[[136 135 121 138 134 141 142 131 156 130 130]
 [145 139 143 143 134 136 134 137 126 135 136]
 [129 135 130 119 135 129 127 134 116 131 128]
 [129 129 143 129 133 130 136 134 147 130 138]
 [137 128 122 115 134 131 143 124 113 125 119]
 [133 134 138 124 134 135 120 138 134 139 136]]
:
[[130 130 156 131 142 141 134 138 121 135 136]
 [136 135 126 137 134 136 134 143 143 139 145]
 [128 131 116 134 127 129 135 119 130 135 129]
 [138 130 147 134 136 130 133 129 143 129 129]
 [119 125 113 124 143 131 134 115 122 128 137]
 [136 139 134 138 120 135 134 124 138 134 133]]

[[133 120 130 126]
 [130 120 121 147]
 [136 139 130 126]
 [133 125 127 134]
 [127 134 130 134]
 [120 139 134 118]
 [127 139 134 126]
 [113 115 150 130]
 [136 120 130 147]
 [133 130 127 143]
 [117 101 121 134]]
:
[[126 130 120 133]
 [147 121 120 130]
 [126 130 139 136]
 [134 127 125 133]
 [134 130 134 127]
 [118 134 139 120]
 [126 134 139 127]
 [130 150 115 113]
 [147 130 120 136]
 [143 127 130 133]
 [134 121 101 117]]

[[136 148 128 122 132 129 121 149 122 138 128 125 140 119]
 [116 135 136 130 117 135 135 128 125 117 132 140 123 120]
 [125 112 135 119 120 123 134 113 116 131 132 124 135 133]
 [143 136 113 128 134 147 128 117 134 116 118 125 122 127]
 [126 124 117 131 131 124 128 124 107 131 137 124 132 120]]
:
[[119 140 125 128 138 122 149 121 129 132 122 128 148 136]
 [120 123 140 132 117 125 128 135 135 117 130 136 135 116]
 [133 135 124 132 131 116 113 134 123 120 119 135 112 125]
 [127 122 125 118 116 134 117 128 147 134 128 113 136 143]
 [120 132 124 137 131 107 124 128 124 131 131 117 124 126]]

[[135 126 137 123 123 134 124 121 121 118 131 130 133 144 120]
 [118 122 118 128 125 122 135 123 122 127 122 104 119 119 112]]
:
[[120 144 133 130 131 118 121 121 124 134 123 123 137 126 135]
 [112 119 119 104 122 127 122 123 135 122 125 128 118 122 118]]

[[125 124]
 [115 107]
 [121 118]]
:
[[124 125]
 [107 115]
 [118 121]]

[[127 129 139]
 [137 146 128]
 [128 132 141]
 [125 125 126]
 [145 148 125]
 [124 149 157]
 [124 119 114]
 [108 135 136]
 [152 151 123]
 [129 157 156]
 [123 140 131]]
:
[[139 129 127]
 [128 146 137]
 [141 132 128]
 [126 125 125]
 [125 148 145]
 [157 149 124]
 [114 119 124]
 [136 135 108]
 [123 151 152]
 [156 157 129]
 [131 140 123]]
---
[[129 127]
 [118 121]
 [124 131]
 [123 123]
 [131 134]
 [123 128]
 [119 106]
 [110 111]]
:
[[127 129]
 [121 118]
 [131 124]
 [123 123]
 [134 131]
 [128 123]
 [106 119]
 [111 110]]

[[132 134 136 138 131 133 134 135 135 130 130]
 [143 146 146 153 136 141 140 137 153 132 136]]
:
[[130 132 134 136 138 131 133 134 135 135 130]
 [136 143 146 146 153 136 141 140 137 153 132]]

[[110 131 129 114 123 136 136 118 123 114 136]
 [112 131 130 120 123 136 136 120 124 109 137]
 [114 134 130 134 121 135 137 122 129 105 134]
 [110 132 126 111 119 134 134 115 123 129 134]
 [113 133 131 127 123 136 137 121 126 106 136]
 [115 135 127 140 119 134 136 123 134 107 131]]
:
[[136 110 131 129 114 123 136 136 118 123 114]
 [137 112 131 130 120 123 136 136 120 124 109]
 [134 114 134 130 134 121 135 137 122 129 105]
 [134 110 132 126 111 119 134 134 115 123 129]
 [136 113 133 131 127 123 136 137 121 126 106]
 [131 115 135 127 140 119 134 136 123 134 107]]

[[126 131 133 128 111]
 [133 135 108 126 140]
 [128 129 133 122 117]
 [131 125 119 126 130]
 [140 127 116 125 150]
 [137 135 114 133 139]
 [129 127 136 128 101]
 [130 122 132 119 118]]
:
[[111 126 131 133 128]
 [140 133 135 108 126]
 [117 128 129 133 122]
 [130 131 125 119 126]
 [150 140 127 116 125]
 [139 137 135 114 133]
 [101 129 127 136 128]
 [118 130 122 132 119]]

[[117 143 128 128 127 122 128 133 124 135 128 119 126 135]
 [133 107 137 121 123 140 121 127 138 126 125 134 130 124]
 [128 115 133 122 122 137 123 129 136 128 127 130 128 126]
 [126 133 129 129 112 140 118 132 140 133 128 125 124 128]
 [127 145 123 128 130 120 132 129 122 128 128 124 126 130]
 [129 129 132 124 128 131 127 127 130 126 126 128 130 126]]
:
[[135 117 143 128 128 127 122 128 133 124 135 128 119 126]
 [124 133 107 137 121 123 140 121 127 138 126 125 134 130]
 [126 128 115 133 122 122 137 123 129 136 128 127 130 128]
 [128 126 133 129 129 112 140 118 132 140 133 128 125 124]
 [130 127 145 123 128 130 120 132 129 122 128 128 124 126]
 [126 129 129 132 124 128 131 127 127 130 126 126 128 130]]

[[130 128 137 123 120 128 121 125 121]
 [129 127 132 112 134 124 126 138 126]
 [127 127 120 139 156 126 140 122 127]
 [124 127 133 138 136 129 127 125 130]
 [124 124 132 126 131 130 127 130 127]
 [127 133 122 127 118 134 118 131 123]
 [123 127 126 125 130 127 136 117 128]
 [130 120 128 135 139 127 117 118 132]
 [132 122 118 109 127 127 137 118 119]
 [128 130 132 118 111 130 117 123 124]]
:
[[121 130 128 137 123 120 128 121 125]
 [126 129 127 132 112 134 124 126 138]
 [127 127 127 120 139 156 126 140 122]
 [130 124 127 133 138 136 129 127 125]
 [127 124 124 132 126 131 130 127 130]
 [123 127 133 122 127 118 134 118 131]
 [128 123 127 126 125 130 127 136 117]
 [132 130 120 128 135 139 127 117 118]
 [119 132 122 118 109 127 127 137 118]
 [124 128 130 132 118 111 130 117 123]]

[[105 116 142 118 108 121 149]
 [149 149 115 135 147 136 118]]
:
[[149 105 116 142 118 108 121]
 [118 149 149 115 135 147 136]]
